Here is a tiny trained network, its code and every weight. The questions are about switching its units off for an input and a class, where a switched-off unit gives its printed mean instead of its output.

import numpy as np


def w(rows, s, z=0):
    codes = np.array(rows[::2]) - 128.0
    scale = np.full(codes.shape[1], s)
    scale[-1] = z or s
    return codes * scale


def f(y):
    return y / 2 * (1 + np.tanh(0.7978845608 * (y + 0.044715 * y**3)))


def log_softmax(a):
    a = a - a.max(-1, keepdims=True)
    return a - np.log(np.exp(a).sum(-1, keepdims=True))


def net(x, mask):
    res = np.array(x, float).reshape(1, 3) / 4 @ E
    y = f(res @ A[0][:, :-1].T + A[0][:, -1])
    res = res + np.where(mask, y, B[0][:, -1]) @ B[0][:, :-1]
    return log_softmax(res[-1] @ U[:, :-1].T + U[:, -1])


A, B = {}, {}
E = w([
[75,162,64,130,93,76,70],'x0',
[86,52,151,189,136,109,69],'x1',
[98,91,165,8,182,79,87],'x2',
],0.013)
A[0] = w([
[121,85,132,26,155,132,188,163],'n1',
[130,152,70,199,71,179,153,145],'n2',
[136,149,31,37,75,78,109,226],'n3',
[2,28,127,139,105,116,67,146],'n4',
[191,52,161,120,85,182,187,175],'n5',
[141,114,88,227,74,146,154,170],'n6',
[128,99,190,75,167,182,127,179],'n7',
[173,74,148,168,169,171,176,124],'n8',
[142,158,100,229,99,173,108,167],'n9',
[164,170,174,114,119,162,202,94],'n10',
[95,173,91,155,73,181,155,143],'n11',
[119,196,39,114,126,115,129,253],'n12',
[86,127,190,64,183,69,84,229],'n13',
[139,118,141,176,64,149,186,119],'n14',
[170,15,138,173,193,198,182,109],'n15',
[173,123,128,41,162,135,159,158],'n16',
],0.011,0.0035)
B[0] = w([
[147,213,83,143,71,167,111,213],'n1',
[141,160,102,183,134,175,88,202],'n2',
[65,119,226,179,110,186,42,228],'n3',
[176,89,53,71,177,72,137,230],'n4',
[166,55,200,155,136,186,153,193],'n5',
[126,144,69,174,130,141,89,207],'n6',
[193,157,154,147,45,132,92,197],'n7',
[137,51,177,115,169,138,92,185],'n8',
[138,153,2,223,100,175,141,204],'n9',
[192,139,118,78,151,103,212,182],'n10',
[97,148,38,147,45,198,149,178],'n11',
[89,107,185,168,76,196,85,198],'n12',
[145,150,46,141,183,123,28,247],'n13',
[158,120,115,143,157,150,113,175],'n14',
[123,54,191,206,169,134,110,206],'n15',
[175,144,79,125,66,180,160,204],'n16',
],0.0083,0.015)
U = w([
[153,128,120,37,94,126,216,90],'0',
[111,115,30,96,164,19,134,186],'1',
[76,60,209,138,139,100,91,169],'2',
[193,84,106,164,172,102,146,119],'3',
[118,255,69,128,26,144,127,158],'4',
[44,130,148,95,145,67,205,3],'5',
],0.0086,0.0024)

Each question gives the input, the list of numbers given to net, and the class t.
The units are the neurons (one row each of A and B). Each row of codes is followed by its name. A weight is (code - 128) times the scale printed after its matrix; where a second scale follows, it is the last column's (A, B and U).
mask holds one flag per neuron, in row order. A switched-off neuron (its flag False) gives its mean, the last column of its row in B, instead of its output. The means were averaged over made-up inputs and are rounded, as every weight is.
A unit's drop is (log p(t) with every unit on - log p(t) with that unit switched off) / (log p(t) with every unit on - log p(t) with every unit switched off).
The circuit of an input: a set's keep is (log p(t) with only the set's units on - log p(t) with every unit switched off) / (log p(t) with every unit on - log p(t) with every unit switched off). Starting from the 12 units with the biggest drops (on a tie, the unit counted first), units are removed one at a time, each time the one whose removal leaves the highest keep (on an exact tie, the one counted first), for as long as the keep stays at least 0.8.
circuit, biggest first: the units of the circuit, biggest drop first
unit that matters most: the unit with the biggest drop
top k neurons: the k neurons with the biggest drops, biggest first
drop of u: that unit's drop, to one decimal
input [-3,2,1], class 2: top neuron : (n9)
input [-4,-4,-1], class 0: circuit, biggest first : (n13; n10; n9)
input [-4,2,7], class 4: top 2 neurons : (n1; n7)
input [8,0,6], class 2: top 3 neurons : (n3; n12; n9)
input [8,-5,3], class 2: circuit, biggest first : (n3; n9)
input [7,1,7], class 1: top 4 neurons : (n4; n13; n15; n5)
input [8,2,7], class 1: top 2 neurons : (n4; n13)
input [-7,-4,7], class 4: top 2 neurons : (n1; n7)
input [-2,1,6], class 4: top 2 neurons : (n1; n7)
input [-4,-4,-7], class 3: top 4 neurons : (n5; n8; n1; n15)
input [8,-7,3], class 2: top 3 neurons : (n3; n9; n12)
input [-3,-3,-5], class 3: top 3 neurons : (n1; n5; n8)
input [-4,2,2], class 2: top 2 neurons : (n9; n4)
input [7,-1,5], class 2: circuit, biggest first : (n3)
input [-2,2,-6], class 3: top 2 neurons : (n1; n15)
input [-3,2,-8], class 3: top 2 neurons : (n15; n8)
input [6,3,8], class 1: drop of n4 : 0.4
input [4,1,6], class 1: drop of n13 : 0.2
input [-2,1,8], class 4: drop of n1 : 0.4
input [-4,-5,-3], class 3: unit that matters most : n5
